Below is a small trained network, with its code and all its weights. Each question gives an input and a class and asks what happens when units are switched off, that is, made to give their printed mean instead of their output.

import numpy as np


def w(rows, s, z=0):
    codes = np.array(rows[::2]) - 128.0
    scale = np.full(codes.shape[1], s)
    scale[-1] = z or s
    return codes * scale


def norm(h):
    return h / np.sqrt((h * h).mean(-1, keepdims=True) + 1e-5)


def f(y):
    return y / 2 * (1 + np.tanh(0.7978845608 * (y + 0.044715 * y**3)))


def log_softmax(a):
    a = a - a.max(-1, keepdims=True)
    return a - np.log(np.exp(a).sum(-1, keepdims=True))


def net(x, mask):
    res = np.array(x, float).reshape(1, 7) / 4 @ E
    u = 0
    for l in range(3):
        y = f(norm(res) @ A[l][:, :-1].T + A[l][:, -1])
        res = res + np.where(mask[u : u + 5], y, B[l][:, -1]) @ B[l][:, :-1]
        u += 5
    return log_softmax(norm(res)[-1] @ U[:, :-1].T + U[:, -1])


A, B = {}, {}
E = w([
[66,207,221,103,169,77,158,97],'x0',
[175,109,115,227,209,185,159,123],'x1',
[155,169,103,48,86,108,98,144],'x2',
[192,88,203,135,118,98,106,185],'x3',
[139,151,171,119,97,98,107,201],'x4',
[203,163,168,152,115,198,146,66],'x5',
[152,183,101,254,147,55,168,141],'x6',
],0.0049)
A[0] = w([
[181,106,2,125,78,148,130,158,88],'0.n0',
[115,111,117,94,178,206,186,64,146],'0.n1',
[104,205,182,99,89,54,8,66,154],'0.n2',
[15,110,95,153,182,181,90,56,52],'0.n3',
[84,106,69,127,61,127,187,110,254],'0.n4',
],0.0051,0.0019)
B[0] = w([
[211,93,57,53,214,89,100,158,192],'0.n0',
[79,137,54,111,123,196,190,109,211],'0.n1',
[82,224,140,152,2,175,212,140,253],'0.n2',
[100,127,153,141,148,125,94,43,195],'0.n3',
[106,132,126,19,226,39,46,133,203],'0.n4',
],0.0047,0.0025)
A[1] = w([
[93,102,131,87,90,176,87,50,247],'1.n0',
[105,88,85,136,151,95,63,118,121],'1.n1',
[124,122,116,254,183,88,173,167,103],'1.n2',
[103,106,127,125,88,137,122,165,42],'1.n3',
[151,77,170,117,132,167,113,183,108],'1.n4',
],0.0082,0.0014)
B[1] = w([
[118,136,98,204,144,113,137,156,209],'1.n0',
[152,97,193,91,97,120,146,60,163],'1.n1',
[155,233,217,66,255,134,9,198,253],'1.n2',
[81,102,145,115,131,156,101,131,133],'1.n3',
[158,183,111,204,69,186,97,142,168],'1.n4',
],0.0081,0.0048)
A[2] = w([
[119,218,141,108,74,151,155,112,153],'2.n0',
[161,193,254,186,83,67,188,64,72],'2.n1',
[30,143,142,57,36,70,133,185,3],'2.n2',
[169,49,165,191,54,159,88,208,48],'2.n3',
[215,108,152,166,77,224,93,158,124],'2.n4',
],0.0068,0.0031)
B[2] = w([
[145,85,122,133,142,127,157,153,235],'2.n0',
[212,63,142,163,125,89,152,139,229],'2.n1',
[64,209,65,90,97,88,193,180,253],'2.n2',
[90,139,153,138,73,246,88,100,202],'2.n3',
[86,105,157,118,101,101,110,116,250],'2.n4',
],0.012,0.0036)
U = w([
[188,243,206,151,236,111,31,208,200],'0',
[74,138,64,199,197,212,190,36,94],'1',
[211,63,26,44,104,97,59,122,134],'2',
[40,232,76,86,37,68,218,238,130],'3',
[87,110,191,166,9,243,29,148,150],'4',
[35,91,162,133,149,31,88,88,2],'5',
[238,83,203,224,82,73,217,166,122],'6',
],0.013,0.0033)

Each question gives the input, the list of numbers given to net, and the class t.
The units are the neurons (one row each of A and B). Each row of codes is followed by its name. A weight is (code - 128) times the scale printed after its matrix; where a second scale follows, it is the last column's (A, B and U).
mask holds one flag per neuron, layer by layer. A switched-off neuron (its flag False) gives its mean, the last column of its row in B, instead of its output. The means were averaged over made-up inputs and are rounded, as every weight is.
A unit's drop is (log p(t) with every unit on - log p(t) with that unit switched off) / (log p(t) with every unit on - log p(t) with every unit switched off).
The circuit of an input: a set's keep is (log p(t) with only the set's units on - log p(t) with every unit switched off) / (log p(t) with every unit on - log p(t) with every unit switched off). Starting from the 12 units with the biggest drops (on a tie, the unit counted first), units are removed one at a time, each time the one whose removal leaves the highest keep (on an exact tie, the one counted first), for as long as the keep stays at least 0.8.
units of the circuit, in order: the units of the circuit, biggest drop first
top k neurons: the k neurons with the biggest drops, biggest first
k most important neurons of layer l: the k neurons of layer l with the biggest drops, biggest first
drop of u: that unit's drop, to one decimal
input [-4,2,-1,2,7,7,2], class 4: units of the circuit, in order -> (2.n3)
input [-3,-4,-4,8,8,-6,4], class 4: top 2 neurons -> (2.n3, 1.n4)
input [-7,-2,-6,-1,3,-5,0], class 2: top 2 neurons -> (0.n0, 0.n4)
input [1,-3,2,-4,-1,8,-1], class 6: top 2 neurons -> (2.n2, 2.n0)
input [8,-4,3,-7,-6,7,-8], class 1: 2 most important neurons of layer 0 -> (0.n3, 0.n1)
input [-7,-2,7,5,-5,0,-5], class 4: top 3 neurons -> (1.n4, 2.n3, 1.n2)
input [4,5,7,-2,-4,8,-1], class 1: top 3 neurons -> (0.n1, 1.n2, 1.n1)
input [5,1,2,5,3,1,-8], class 4: 2 most important neurons of layer 1 -> (1.n4, 1.n0)
input [4,-3,4,2,-5,4,-1], class 6: top 2 neurons -> (2.n1, 2.n0)
input [8,-7,-8,-7,5,1,8], class 0: 2 most important neurons of layer 2 -> (2.n1, 2.n4)
input [6,0,7,-7,-5,2,-3], class 1: 2 most important neurons of layer 0 -> (0.n3, 0.n1)
input [-4,-3,2,-3,-6,3,1], class 2: 2 most important neurons of layer 0 -> (0.n0, 0.n4)
input [7,6,1,8,-2,-2,-4], class 6: top 2 neurons -> (2.n1, 1.n2)
input [-7,0,7,-7,0,-8,8], class 2: top neuron -> (0.n0)
input [-7,-3,6,8,8,-8,-8], class 4: top 2 neurons -> (2.n3, 1.n4)
input [-1,-6,-5,-4,-8,0,-7], class 1: 2 most important neurons of layer 1 -> (1.n0, 1.n2)
input [5,-7,-6,8,-3,-1,1], class 6: 2 most important neurons of layer 2 -> (2.n1, 2.n0)
input [-5,-7,-1,-4,-5,8,-1], class 1: 2 most important neurons of layer 1 -> (1.n0, 1.n2)
input [2,-1,2,-5,2,3,4], class 6: drop of 2.n1 -> 0.3
input [4,-5,-6,7,5,1,1], class 6: units of the circuit, in order -> (2.n1)
input [-7,8,-5,-8,6,5,8], class 0: drop of 1.n2 -> 0.4
